Below is a small trained network, with its code and all its weights. Each question gives an input and a target symbol and asks what happens when units are switched off, that is, made to give their printed mean instead of their output.

import numpy as np


def w(rows, s, z=0):
    codes = np.array(rows[::2]) - 128.0
    scale = np.full(codes.shape[1], s)
    scale[-1] = z or s
    return codes * scale


def softmax(a):
    e = np.exp(a - a.max(-1, keepdims=True))
    return e / e.sum(-1, keepdims=True)


def log_softmax(a):
    a = a - a.max(-1, keepdims=True)
    return a - np.log(np.exp(a).sum(-1, keepdims=True))


def net(x, mask):
    ids = ['βγδελμξπστφψω'.index(c) for c in x.split()]
    T = len(ids)
    res = E[ids] + P[:T]
    u = 0
    for l in range(3):
        r = res
        for j in range(3):
            rows = slice(3 * j, 3 * j + 3)
            q, k, v = (r @ M[l][rows].T for M in (Q, K, V))
            z = softmax(np.where(np.tri(T) > 0, q @ k.T / 3**0.5, -1e9)) @ v
            o = O[l][rows]
            res = res + np.where(mask[u + j], z, o[:, -1]) @ o[:, :-1]
        u += 3
    return log_softmax(res[-1] @ U[:, :-1].T + U[:, -1])


Q, K, V, O = {}, {}, {}, {}
E = w([
[185,179,172],'β',
[157,118,149],'γ',
[76,100,196],'δ',
[128,77,120],'ε',
[138,3,68],'λ',
[198,216,73],'μ',
[95,156,154],'ξ',
[187,202,83],'π',
[158,117,152],'σ',
[154,205,102],'τ',
[213,203,63],'φ',
[82,103,98],'ψ',
[151,65,85],'ω',
],0.012)
P = w([
[140,152,147],'0',
[58,114,122],'1',
[146,120,191],'2',
[38,134,85],'3',
[169,116,190],'4',
[30,136,75],'5',
[185,110,202],'6',
[19,139,65],'7',
[213,95,192],'8',
[11,139,64],'9',
[152,81,188],'10',
[2,137,59],'11',
],0.0098)
Q[0] = w([
[115,166,109],'0.h1',
[173,157,104],'0.h1',
[46,125,127],'0.h1',
[122,85,100],'0.h2',
[63,246,96],'0.h2',
[86,183,104],'0.h2',
[239,198,202],'0.h3',
[100,123,218],'0.h3',
[81,34,116],'0.h3',
],0.011)
K[0] = w([
[111,117,114],'0.h1',
[92,95,35],'0.h1',
[141,162,143],'0.h1',
[142,223,142],'0.h2',
[58,74,133],'0.h2',
[13,144,1],'0.h2',
[167,102,203],'0.h3',
[93,197,92],'0.h3',
[61,163,56],'0.h3',
],0.0083)
V[0] = w([
[76,255,88],'0.h1',
[127,157,142],'0.h1',
[54,87,105],'0.h1',
[105,115,3],'0.h2',
[230,214,115],'0.h2',
[163,67,201],'0.h2',
[69,188,114],'0.h3',
[128,201,148],'0.h3',
[153,113,72],'0.h3',
],0.0094)
O[0] = w([
[78,183,66,86],'0.h1',
[45,237,150,144],'0.h1',
[178,205,69,79],'0.h1',
[87,124,85,2],'0.h2',
[240,107,135,154],'0.h2',
[246,73,152,196],'0.h2',
[54,14,157,117],'0.h3',
[211,27,192,132],'0.h3',
[213,4,98,94],'0.h3',
],0.0044,0.0019)
Q[1] = w([
[197,108,188],'1.h1',
[67,152,93],'1.h1',
[79,84,103],'1.h1',
[153,77,124],'1.h2',
[99,47,26],'1.h2',
[83,57,2],'1.h2',
[76,135,41],'1.h3',
[103,63,149],'1.h3',
[156,163,192],'1.h3',
],0.012)
K[1] = w([
[254,234,109],'1.h1',
[53,119,140],'1.h1',
[106,21,68],'1.h1',
[171,211,222],'1.h2',
[43,191,133],'1.h2',
[6,205,159],'1.h2',
[115,148,56],'1.h3',
[148,44,159],'1.h3',
[144,151,180],'1.h3',
],0.0087)
V[1] = w([
[166,219,114],'1.h1',
[139,68,219],'1.h1',
[142,62,136],'1.h1',
[98,63,90],'1.h2',
[131,76,201],'1.h2',
[154,74,72],'1.h2',
[136,64,219],'1.h3',
[66,192,139],'1.h3',
[136,246,104],'1.h3',
],0.012)
O[1] = w([
[51,25,139,118],'1.h1',
[136,146,174,246],'1.h1',
[183,127,106,157],'1.h1',
[138,162,101,76],'1.h2',
[176,145,124,216],'1.h2',
[167,161,25,80],'1.h2',
[118,175,152,253],'1.h3',
[69,93,147,65],'1.h3',
[102,1,127,74],'1.h3',
],0.0089,0.003)
Q[2] = w([
[97,120,154],'2.h1',
[159,172,178],'2.h1',
[138,146,119],'2.h1',
[93,75,101],'2.h2',
[188,134,122],'2.h2',
[125,107,156],'2.h2',
[128,241,104],'2.h3',
[11,210,124],'2.h3',
[111,96,127],'2.h3',
],0.011)
K[2] = w([
[69,75,111],'2.h1',
[164,152,113],'2.h1',
[69,53,30],'2.h1',
[119,102,119],'2.h2',
[125,130,170],'2.h2',
[179,97,114],'2.h2',
[129,249,104],'2.h3',
[57,144,103],'2.h3',
[90,78,112],'2.h3',
],0.012)
V[2] = w([
[77,165,30],'2.h1',
[160,99,118],'2.h1',
[3,127,88],'2.h1',
[56,119,180],'2.h2',
[146,95,86],'2.h2',
[254,107,109],'2.h2',
[126,75,223],'2.h3',
[143,114,98],'2.h3',
[129,50,60],'2.h3',
],0.0095)
O[2] = w([
[60,221,130,46],'2.h1',
[202,147,183,129],'2.h1',
[96,236,86,3],'2.h1',
[178,159,73,147],'2.h2',
[75,71,115,78],'2.h2',
[168,14,144,167],'2.h2',
[66,91,121,156],'2.h3',
[143,43,20,108],'2.h3',
[74,80,1,35],'2.h3',
],0.0055,0.0062)
U = w([
[102,42,183,44],'β',
[147,104,145,2],'γ',
[119,192,194,82],'δ',
[152,136,117,161],'ε',
[254,170,51,164],'λ',
[83,53,112,156],'μ',
[63,133,171,218],'ξ',
[95,73,114,159],'π',
[153,106,146,5],'σ',
[75,91,132,130],'τ',
[108,52,101,108],'φ',
[120,159,115,170],'ψ',
[172,123,93,141],'ω',
],0.008,0.005)

Each question gives the input, a string of symbols that net reads in full, and the target symbol t.
The units are the heads (3 rows each of Q, K, V and O). Each row of codes is followed by its name. A weight is (code - 128) times the scale printed after its matrix; where a second scale follows, it is the last column's (O and U).
mask holds one flag per head, layer by layer. A switched-off head (its flag False) gives its mean, the last column of its rows in O, instead of its output. The means were averaged over made-up inputs and are rounded, as every weight is.
A unit's drop is (log p(t) with every unit on - log p(t) with that unit switched off) / (log p(t) with every unit on - log p(t) with every unit switched off).
The circuit of an input: a set's keep is (log p(t) with only the set's units on - log p(t) with every unit switched off) / (log p(t) with every unit on - log p(t) with every unit switched off). Starting from all 9 units, units are removed one at a time, each time the one whose removal leaves the highest keep (on an exact tie, the one counted first), for as long as the keep stays at least 0.8.
circuit, biggest first: the units of the circuit, biggest drop first
unit that matters most: the unit with the biggest drop
heads that matter: for each layer, one digit per head in row order, 1 if its drop is at least 0.15 and else 0, layers parted by /
drop when u is switched off: that unit's drop, to one decimal
input δ ω ξ, target δ: circuit, biggest first => 2.h3, 1.h3, 1.h1
input λ β ψ ε β ω γ β λ β ξ, target λ: heads that matter => 010 / 011 / 001
input λ σ π ψ λ δ δ, target λ: heads that matter => 110 / 011 / 001
input β ε λ β β ε λ ξ λ ψ β, target λ: circuit, biggest first => 1.h2
input δ β β τ λ γ λ ξ λ β, target λ: heads that matter => 001 / 110 / 010
input σ ε γ β φ λ ε σ λ δ, target δ: heads that matter => 010 / 101 / 001
input λ ξ φ β λ λ λ λ λ β ξ, target λ: circuit, biggest first => 1.h2, 1.h3
input β λ δ ψ β ω β ψ β β, target ψ: heads that matter => 010 / 011 / 100
input β β ε, target β: heads that matter => 011 / 010 / 101
input λ β β γ δ β σ, target δ: circuit, biggest first => 0.h2, 1.h3, 2.h3
input β β β β β λ σ σ β β φ μ, target μ: heads that matter => 010 / 001 / 000
input β β δ, target β: circuit, biggest first => 0.h2, 2.h1, 1.h2
input γ λ β γ ψ β β β σ, target β: heads that matter => 000 / 100 / 111
input σ γ γ τ β β γ β τ λ, target λ: circuit, biggest first => 1.h1
input ξ ω ω τ β ε λ ξ δ, target λ: circuit, biggest first => 1.h2, 0.h2
input β δ ω, target β: circuit, biggest first => 0.h2, 2.h1, 1.h1
input ω λ β σ, target λ: heads that matter => 000 / 111 / 001
input π γ ψ λ λ λ β γ, target λ: circuit, biggest first => 1.h1, 1.h3
input β λ β ω β σ β γ β ω λ, target β: circuit, biggest first => 0.h2, 2.h1, 1.h2, 2.h2
input σ μ β π ξ β σ μ, target μ: circuit, biggest first => 1.h3, 2.h3, 0.h2
input λ λ σ π λ ψ ψ, target λ: unit that matters most => 2.h3
input β ξ β β σ π τ, target β: circuit, biggest first => 1.h2, 1.h3, 1.h1
input β γ β, target β: circuit, biggest first => 2.h1, 0.h2, 1.h2, 1.h1
input δ τ γ, target δ: circuit, biggest first => 2.h3, 1.h3, 0.h2
input δ ξ β ω β δ β β, target δ: heads that matter => 011 / 100 / 011
input γ β δ δ σ β, target δ: circuit, biggest first => 2.h3, 1.h1, 1.h3, 0.h2
input γ φ β β β β λ φ, target φ: unit that matters most => 1.h3
input β λ ε β λ λ β σ, target λ: drop when 2.h3 is switched off => 0.3
input ξ λ γ λ δ λ σ ψ, target ψ: drop when 1.h2 is switched off => 0.2
